[-337 -112  208  104  174 -140  -18  108 -180  257 -192 -177 -160  -40
    6  502 -216  257   70  100 -159 -327   10  117 -229  120 -112 -202
   88  -92  183  170  173 -106  105 -727  680 -167 -116] -> 8
[ -49   85 -142  -53  262 -153  202   71 -168  262   88  128 -260   93
  170  518 -175 -108   30   86 -168   29  -87  135 -131   56 -151  -62
  173  194   45  210  328  296  262   54  370 -138 -103] -> 6
[   7   28 -135  -96  243 -203  197    2  -73  326  138   50 -216  117
  220  541 -192  -35  -15   96  -75   98 -100   29  -39   43 -168  -68
  238  223   10  157  337  381  186  137  310 -219  -92] -> 11
[  89   51 -251 -150  271 -211  241   70   -7  385  339   21 -375  227
  167  162 -148 -135   -5    1 -148  132 -189  -69  -40  112 -165  122
  204  171 -119  155  222  511  182  309  222   37 -120] -> 5
[ 272   22 -243 -262  263 -247  171   66   24  263  329  -54 -328  206
  154    1 -122 -154  -39  -58 -251  207 -237 -174   42  131  -72  117
  156  182 -214  105   80  477   76  443   34   49 -169] -> 8
[-205 -101  106  -16  152 -208 -106   35  -52  338   76 -189 -245   -3
  -84  161 -203  142  -12   39 -110 -351    7  -77 -120  128 -108  -65
  118 -108  163  116   20  -14 -125 -430  473  -39 -140] -> 10
[ 268    1 -179 -285  275 -231  136   -4   33  279  329  -97 -297  195
  223  197 -198 -170  -23  -18 -244  -45 -156 -134   72   75 -225   77
  169  102  -99  130  223  500   76  372  117   17  -76] -> 0
[ 115   39 -268 -256  278 -201  -18   18    6  296  356  -50 -231  257
  223  149  -94 -234   28  -59 -215   47 -175  -82   85  101 -214   72
  166  172  -50   91  147  500  176  379   56   41 -135] -> 3
[-306 -138   50 -133  199 -286 -157   98  -69  475  209 -290 -264    6
 -136  -48 -198  158  -53  -85  -54 -319 -111 -158 -173  313  -40   16
  250 -145  103   81  -55   42 -193 -293  268  168 -122] -> 1
[-233  -25  252 -299  -16  281  169 -472   37   60 -155  132  159   72
   89  317   37   95  453  188  270 -355    8  258   32 -351  -96   69
   94 -115  109  649  141    2  123 -138  106 -144   29] -> 0
[-346 -130  174   87  160 -167  130  167 -151  310  -71 -151 -366  -24
  -70  380 -171  197  -73   96 -131 -232   19   31 -255  179  -49  -93
  169  -77  123   90   94  -85  -58 -520  654  -88 -121] -> 11
[-382  -49  257  298  155  -59  171   82 -206  183 -223  -61 -254 -149
 -132  588 -192  284   86  187  -96 -273   45  176 -304   74 -155 -144
   73 -124  275  283  193 -205   19 -776  899 -246  -50] -> 9
[-125   28  158 -407   26  241  139 -491  128  163    8   91  115  204
   98   17  123  156  335  109  241 -274  -18  131  121 -295  -61  220
  205 -138   62  561   15  141  130   33 -152  -72 -151] -> 5
[-279 -155  132 -107  163 -235   32   76  -66  351  114 -265 -342  102
 -133  -91 -233  148  -36   18 -173 -178  -77  -70 -121  184  -93   11
  105 -145  -29   16  -51    1 -116 -298  386  214 -118] -> 2
[ 321   29 -196  -93  212 -160  178  -13  -15  314  333  -18 -300  275
  135  244 -174 -107   18    9 -203   18 -121  -58  -47   83 -194  136
  100  181  -67  288  271  454   86  254  238  -14  -77] -> 5
[-132  -50  153 -596   -1  233   78 -440   91   45   19   87  218  105
  178   12   89 -112  345   29  177 -484   29  191  154 -319   45  204
  303 -195   97  673   35  122  154  -29 -256   79 -138] -> 1
[-373  -56  127  191  156 -169  -62  128 -154  352  -14  -83 -229  -91
 -130  401 -138  248  -45   33  -77 -299   82   87 -270  116 -113 -124
  154  -42  292  272  104  -43  -52 -685  564 -129  -60] -> 2
[-327 -151   79  -71  124 -203  -87   12 -150  425   38 -208 -253   27
  -84  217 -200  107   -3   -7 -132 -384  -32  -33 -199  192  -58  -97
  155  -90  107  148   13   25  -66 -459  338  110 -111] -> 5
[ 120   72 -143 -165  243 -177  183   91  -25  265  362  -48 -295  229
  120   92 -144 -112   -8  -21 -166   83 -173  -93  -29   36 -158  221
  205  147  -66  201  206  464  146  370  134   11 -141] -> 9
[ 222    7 -241 -166  239 -224   53   66   25  424  460  -51 -376  252
  116  -47 -102 -150 -113 -139 -131  173 -232 -239   29  207 -142  202
  168  201 -146   49   57  521  -19  526    6   97 -192] -> 10
[ 118   80 -122  -78  242  -90  192   95  -44  282  184  132 -301  162
  158  388 -117 -122   -9   29 -233   63 -103  113 -113   86 -190   47
   57  189   18  323  363  399  135  115  252 -125  -93] -> 6
[-157  -64  298 -177   13  315  308 -419   19   67 -236  178  116   67
  -38  354  143  130  445  206  183 -213    4  259   24 -398  -12   94
  151  -83  154  664  117   42  236 -147  143 -181  -61] -> 9
[-233  -81  263 -385   63  240  157 -451    4  135    1   49   88  147
   92  104   40   99  439  144  235 -248  -22  211  107 -258  -81  122
  209  -94   81  578  173    7  150    8   76   13 -153] -> 4
[ 130   91 -177 -165  205 -104   57   78  -40  311  347   -5 -179  109
  167  240 -119 -214  -74 -105 -102  -16 -120  -71   -8  118 -184  102
  176  216  -40  179  160  476  103  279   42  -25  -44] -> 11
[ 194   65 -143 -212  288 -131  210   28   25  344  350   35 -248  230
  238  135 -121 -134   -1  -91 -175  108 -135  -85   10  118 -213  119
  142  132  -99  231  221  479   72  278  191    1 -124] -> 4
[-275 -114   50  -59  187 -221  -34   33  -54  350  137 -213 -270   57
  -94    4 -210  199   29   -2 -107 -254  -45  -71 -159  185  -89  -34
  185 -103   77  105   26   39 -171 -417  361  104  -77] -> 7
[ -84   68  -86  -62  190  -52  202   77 -193  143   71  114 -222  -25
  232  576 -217 -276  -96   41 -178   64   -5  126  -98  -17 -159  -21
  198  171  127  317  360  250  209  -82  522 -146  -71] -> 9
[-279  -42  199  286  146 -124  131   99 -153  314  -31   24 -286  -18
  -40  460 -126  337   31   60  -53 -187   94   83 -328  238 -138 -127
   72 -122  253  356  128 -138  -51 -662  831 -202  -27] -> 4
[-353  -64   94  172  131 -169 -108  163 -122  278  -20 -145 -255  -76
  -48  340 -207  201  -73   36  -82 -306   25  112 -219  176 -146 -130
  175  -62  283  127  158  -18   42 -622  671 -145  -70] -> 8
[  80   84 -100  -35  182 -145  188   75  -46  362  247  -30 -202  169
  221  420 -165   38 -127   19  -63   22 -171  -19  -42  -31 -153   11
  233  174   23  138  268  462  147  186  280 -129   14] -> 0
[ 193   51 -220 -218  295 -182  107   29   14  326  303   20 -302  226
  248  218 -132  -94  -22  -48 -164  144 -101 -158   19  108 -148  137
  121  201 -150  125  196  448  126  368   63   -4 -153] -> 10
[-237  -99   83   13  144 -241  -69  121  -23  342  153 -135 -271    7
 -124 -112 -185  269  -72  -84 -108 -232   23 -137 -210  241  -76  -10
  125  -85   40   95  -13  -15 -266 -419  184   65  -18] -> 7
[-212  -38  180 -349   64  275  193 -448   44   86  -96  136  171  138
  108  170   66   50  411   51  229 -354   25  257   38 -350  -34  134
  257  -49   46  666  151   44  128 -134 -101  -92  -58] -> 7
[-278  -51  142  145  181 -183 -107   70 -116  368   20 -138 -217  -55
 -144  328 -184  217   18   -1 -112 -295   29   44 -267  237  -80 -128
  198 -130  227  239  120  -22 -108 -594  559  -96  -41] -> 1
[  61 -196   17 -267  176 -190  -87   32   55  371  201 -308 -228  173
  -61 -279 -226  116 -125 -125 -178 -393 -103 -190  -42  297    3   17
   88 -128 -178  -62 -163   17 -214  -67  250  270  -62] -> 0
[  18 -207   -7 -224  109 -227  -86  -27   39  438  232 -276 -268  255
 -121 -431 -273  229 -155  -99 -183 -235 -112 -238 -110  318   34   14
  179 -105 -198 -102 -209  -54 -304 -137  187  334  -91] -> 5
[ -67 -123   49 -134  166 -167  -33   99   -1  254  180 -251 -249   13
 -118 -176 -200   27  -78 -102 -216 -251  -55 -164  -91  243  -51   23
  171 -120  -61  -17 -140   26 -265 -252  166  159  -91] -> 11
[ -46   48  -57  -88  242  -72  195  -21 -119  220   65   67 -166   62
  171  647 -160 -179   47  127 -135  139  -39  106  -33  -83 -163    3
   77  253   -8  285  317  316  299   78  339 -170 -111] -> 2
[ 271   56 -311 -277  295 -262   67   42   82  314  459  -37 -326  221
  149 -148  -91 -123  -72 -175 -195  110 -214 -232   40  201  -84  213
  240  146 -204  151   60  527   -8  502 -135   90 -185] -> 9
[-207 -158  121  -48  167 -180  -20   49  -80  310  119 -222 -318  115
 -127  -49 -244  180   24   30 -234 -249  -56  -94 -127  225  -96  -22
  116 -149    8   78  -23   -9 -107 -351  424  118  -85] -> 5
[  91   26 -106 -171  208 -137  122   31   -6  318  227  -11 -199  111
  207  383 -161  -94  -70   44 -148    9 -145  -57   11   15 -193   10
  184  194    0  209  267  405  233  163  264  -79  -70] -> 9
[-263  -19  225 -396   33  315  197 -469    9   -3 -194  129  227   39
  120  280   19  -49  491  194  227 -298   72  258   65 -399  -78   54
  173  -98  122  614  169  -48  193 -221   58  -76  -94] -> 10
[-107 -143   53  -20  156 -251   70    4  -54  304  120 -205 -306   91
 -132  -40 -255  155   67   17 -166 -191  -21 -122 -220  239  -78  -22
  159 -135  -14  119   14  -51 -203 -344  336  118  -94] -> 5
[-261   15  251 -338   54  332  139 -432   -4   36 -168  106  146   86
   64  306   65   79  383  168  211 -356   69  302   36 -395  -95  146
  141  -49  136  675  217  -41  243 -128   21 -149  -59] -> 6
[ 222   14 -168 -283  283 -196  164   -2   36  258  336   16 -298  234
  200  136  -82 -206  121   69 -203  133 -159 -128   69   60 -216   73
  156  147  -64  178  180  388  183  419  240   -9 -141] -> 3
[-169 -151  161   45  162 -258    0   32 -116  363   91 -183 -314  120
  -75  233 -197  199   61   54 -200 -267   27  -32 -172  213  -88  -92
  134  -96   54  161   76   31  -94 -418  502   -1 -146] -> 11
[ 112 -106  115 -602  110  189  205 -440  175  113   46  -78  132  197
    6 -173  114    9  389    1  173 -525 -111   93  173 -230  -35  271
  285 -161  -26  671  -16  217  118  206 -288    5 -142] -> 11
[  99 -170  108 -188  143 -187  -41    2   49  383  301 -200 -265  238
 -187 -425 -203  153 -136 -140 -226 -131  -64 -315  -90  374   64   45
  155  -58 -184  -77 -260   42 -347   14  121  224  -87] -> 7
[-108  -35  156 -548   76  206   56 -419  150  185   97   35  110  186
  127 -116   91   17  343    2  239 -341  -39   46  180 -236    9  221
  216 -112   -5  556   21  160   65  135 -229   18 -177] -> 10
[  31   55 -133  -90  196 -178  105   12  -58  252  208   -8 -297  171
  153  346 -128 -132   33   38 -162  131 -117  -38  -36  125 -197   -8
  161  230  -46  139  290  470  216  226  264  -76  -98] -> 8
[  74   61  -23 -102  232 -121  280   58  -26  261  222   31 -222  144
  215  419 -194 -116  -75   31 -133   82  -63   42   -5   72 -181   58
   77  135  -17  291  297  369  154  110  330 -146  -78] -> 2
[-140 -126  128   88  239 -129  124  134 -114  291   -3 -179 -349   32
 -110  198 -183  237 -134   32 -222 -174  -38   48 -162  235  -91  -42
   45  -85   46  123   51 -102  -74 -402  602  -17  -94] -> 7
[ 105   26 -145  -92  254 -159  138   41  -46  331  172   17 -238  161
  137  419 -158 -138   27   34 -195  130 -156    5  -82  159 -217   10
  146  168  -18  148  315  460  192  183  270  -41  -73] -> 1
[-164  -12  174 -305   42  307  189 -400   35   63  -86  114  118  142
  139  219   60   37  326   76  230 -293   76  261   61 -353   -7  155
  217  -63   97  637  191   14  115 -122   28  -85 -105] -> 10
[-214  -76  125 -126  237 -214   53   20   29  363  211 -196 -344  137
  -41 -175 -183  220    7  -42 -185  -45  -97 -175  -76  333 -124   -7
  114 -187  -81   -3  -59   73 -249 -207  337  123 -155] -> 4
[-165  -65  252 -508   62  311  132 -429   37  161 -128   55   92  131
   83  133   60  112  369  157  204 -312   -8  202   70 -293  -66   95
  230  -86  129  588  188    9  162  -31    5  -12 -124] -> 10
[   6  -91  153 -656  121  184   67 -471  199   82   67   -6  150  204
   58 -238  143 -108  511   69  115 -395  -89   42  276 -258  -30  200
  183 -168  -34  518  -72  189  187  237 -198   35 -199] -> 3
[ -21  108 -162   28  209  -90  209   28 -113  186  110  119 -142   86
  146  486 -183 -163   95   76 -131   53  -27  207 -161  -19 -234  -81
  199  245   65  277  497  323  212  -56  268 -111  -29] -> 6
[   6 -192  100 -141  190 -186  -39   57  -36  411  175 -215 -271  164
  -26    2 -239  216  -92  -55 -191 -171   -2 -182 -142  332  -55  -41
  103  -57  -20  158   23  -22 -140 -228  328  148  -88] -> 10
[-224  -46  202 -375   28  214  225 -424   44   91  -85   83  163  115
  144  220   43   16  388   53  275 -370   33  209   64 -376  -48  160
  298  -82   26  650  134   88  192  -57 -143 -120  -43] -> 11
[-186  -26  121 -357   65  231  143 -464   20  108  -81   67  116   55
   73  299   91  -35  483  124  256 -296   11  206   44 -374  -76  116
  250  -19   62  608  129   38  142  -56  -60  -50  -82] -> 11
[ 175  -12 -177 -210  259 -186  188  -12  -85  168  161  -18 -209  160
  227  365 -155 -228   48   34 -268   20  -77   33   37   36 -134  -22
  194  157  -67  279  333  444  171  131  243  -82 -159] -> 11
[ -98 -182   61 -104  153 -191  -43   95  -31  286  167 -240 -264  135
  -96 -210 -201   44  -31 -120 -261 -216  -74 -181 -118  302  -52  -65
  112 -102 -101  -63 -137  -61 -269 -249  248  250  -29] -> 3
[ -15 -143   55 -110  160 -207  -55   35   14  478  217 -258 -274  151
 -111 -189 -222  199 -131  -83 -156 -326 -126 -161  -95  257  -39  -11
  174 -123  -42   73 -101   50 -170 -260  416  130  -87] -> 5
[ 174   35 -252 -130  262 -261  138   32   -5  296  297  -30 -345  236
  195  261 -155 -125  -63  -61 -175   63 -149  -60  -15  142 -171  104
  166  189 -115  207  252  499  109  301  173  -54 -114] -> 2
[-278 -122   90   54  165 -147   49  116 -120  322  -83  -82 -320    4
 -112  216 -169  202  -62   16 -195 -394  -28  107 -254  219 -164  -84
  104  -96  154  220   95  -40  -42 -560  612  -21  -90] -> 9
[ -89 -156   89  -85  246 -191   59   47    5  286  174 -257 -347  133
  -24  -25 -221  151   61  -30 -224 -259  -86 -142 -102  313 -119   25
  111 -183  -43   67  -24   34 -178 -291  498  109 -150] -> 4
[-366 -104  245  312  109 -135   -8  179 -218  348  -25 -140 -271  -94
 -157  458 -164  213   49   59  -96 -262  -10   73 -318  190 -111 -187
  122  -82  308  289  241  -76  -89 -689  649 -169  -26] -> 5
[  11 -129   35 -165  123 -165  -88  120   45  233  167 -234 -216  135
  -73 -261 -183  157 -126  -53 -254 -164  -67 -153  -31  194    8    0
   84 -107  -45  -72 -168   12 -164 -198  231  183  -70] -> 8
[ 236   39 -206 -193  246 -232  133   36  -23  307  363  -62 -328  234
  217   57 -159  -87   28  -27 -130  175 -242 -197  -12  113 -169  112
  191  137 -178   42  166  425   46  477  169   74  -88] -> 0
[-213  -66  206 -377  108  252  307 -442   52  132  -46   50   73  179
   92   95  113  153  389  116  209 -192  -98  193  138 -307  -90  144
  209 -121   35  633   97   70  142   14   56  -24 -109] -> 4
[-219  -50  281 -324   54  274  263 -459   12   87 -185  113   75   30
   56  304   23  102  435  182  156 -324    0  255   78 -404  -49   67
  201 -118   84  601  157    1  164 -200  110  -64  -55] -> 9
[  -2   33  -62   19  241  -35  254   45 -151  235   28   89 -163   45
  154  580 -132 -145   17   76 -140  174  -68  121  -58  -19 -162  -49
  129  246   53  227  406  359  213   22  306 -174 -150] -> 10
[ -64  -43  151 -378   44  237   88 -444  184   42  -66  122  211  137
   91   -2  143  103  414  103  287 -325   37  185  149 -329  -42  155
  188 -119  117  627   79   26  203   -3  -18 -187  -69] -> 3
[  62   41 -127  -51  228 -127  173   57  -95  258  177   30 -246  151
  261  478 -166 -158  -47  -12 -193   19  -54   88  -28   22 -226    1
  117  197   -5  235  351  353  212   74  314  -83  -38] -> 3
[-248  -24  213 -415   56  234  191 -421   76   77  -74   31  103  186
   56   77   61   78  422  135  183 -397  -43  226   91 -353  -86  181
  166 -104   12  605  168  111  213  -28 -110  -41  -80] -> 6
[ -32  106  -95  146  204 -108  238   73 -173  248   85   99 -241  -31
  202  747 -125 -110  -24   84  -95  122  -19  152 -137   35 -214  -85
  147  253   50  259  416  293  209  -82  409 -220  -83] -> 11
[ -30  -17  148 -541   67  239  174 -433  163  -48  -40   19  219  193
  147 -118   78   -2  462   82   95 -341  -90  140  213 -332   -6  176
  242 -194   -9  513  -39  200  192    5 -175  -46 -176] -> 8
[   1 -155  -42 -301  168 -274 -108  -10   35  349  327 -348 -282  211
 -146 -384 -198   78   -4  -85 -216 -313 -156 -263  -79  379  -11    6
  215 -105 -208  -76 -138   23 -301   17   58  438  -89] -> 1
[-105 -126   87 -202  194 -201 -174   42   19  320  260 -293 -177   80
 -118 -241 -158    9   54 -121 -128 -350  -48 -260  -97  321  -46   23
  166 -116  -55   11 -147   33 -154 -173  171  171 -135] -> 7
[  50   40 -143  -98  211 -139  151   64  -60  284  122   58 -161   49
  237  622 -136 -134 -123    5 -103   33 -130   74  -56  119 -162  -25
  160  174   73  305  342  378  228  153  174 -188  -24] -> 1
[ 271   15 -290 -333  159 -186   56   11  131  277  471  -23 -132  295
  156 -268 -133 -276  -68 -138 -203  142 -169 -177   88  110 -112  146
  223  138 -175   35   68  553   14  477 -329  193 -113] -> 5
[ -19   75   -4   -3  206  -98  177   30 -118  321  135  133 -276   88
  165  529 -174   -7   55   93  -76  163  -86   94 -159  114 -226  -27
   69  215   53  272  416  287  109   74  329 -189  -50] -> 7
[  19   68  -97    6  226  -76   77   70 -112  244  129   47 -178   43
  207  532 -147 -108  -58   17  -89  156   15   44  -50   33 -171   -3
   99  177  105  238  327  277  225   33  331 -149  -71] -> 10
[-208  -64  235 -352   50  274  138 -439  -24   32 -180  119  216   79
  120  318   66   80  397  123  211 -422   87  308  111 -316  -90   64
  162 -100  129  683  153  -29  234 -170   12 -163  -55] -> 11
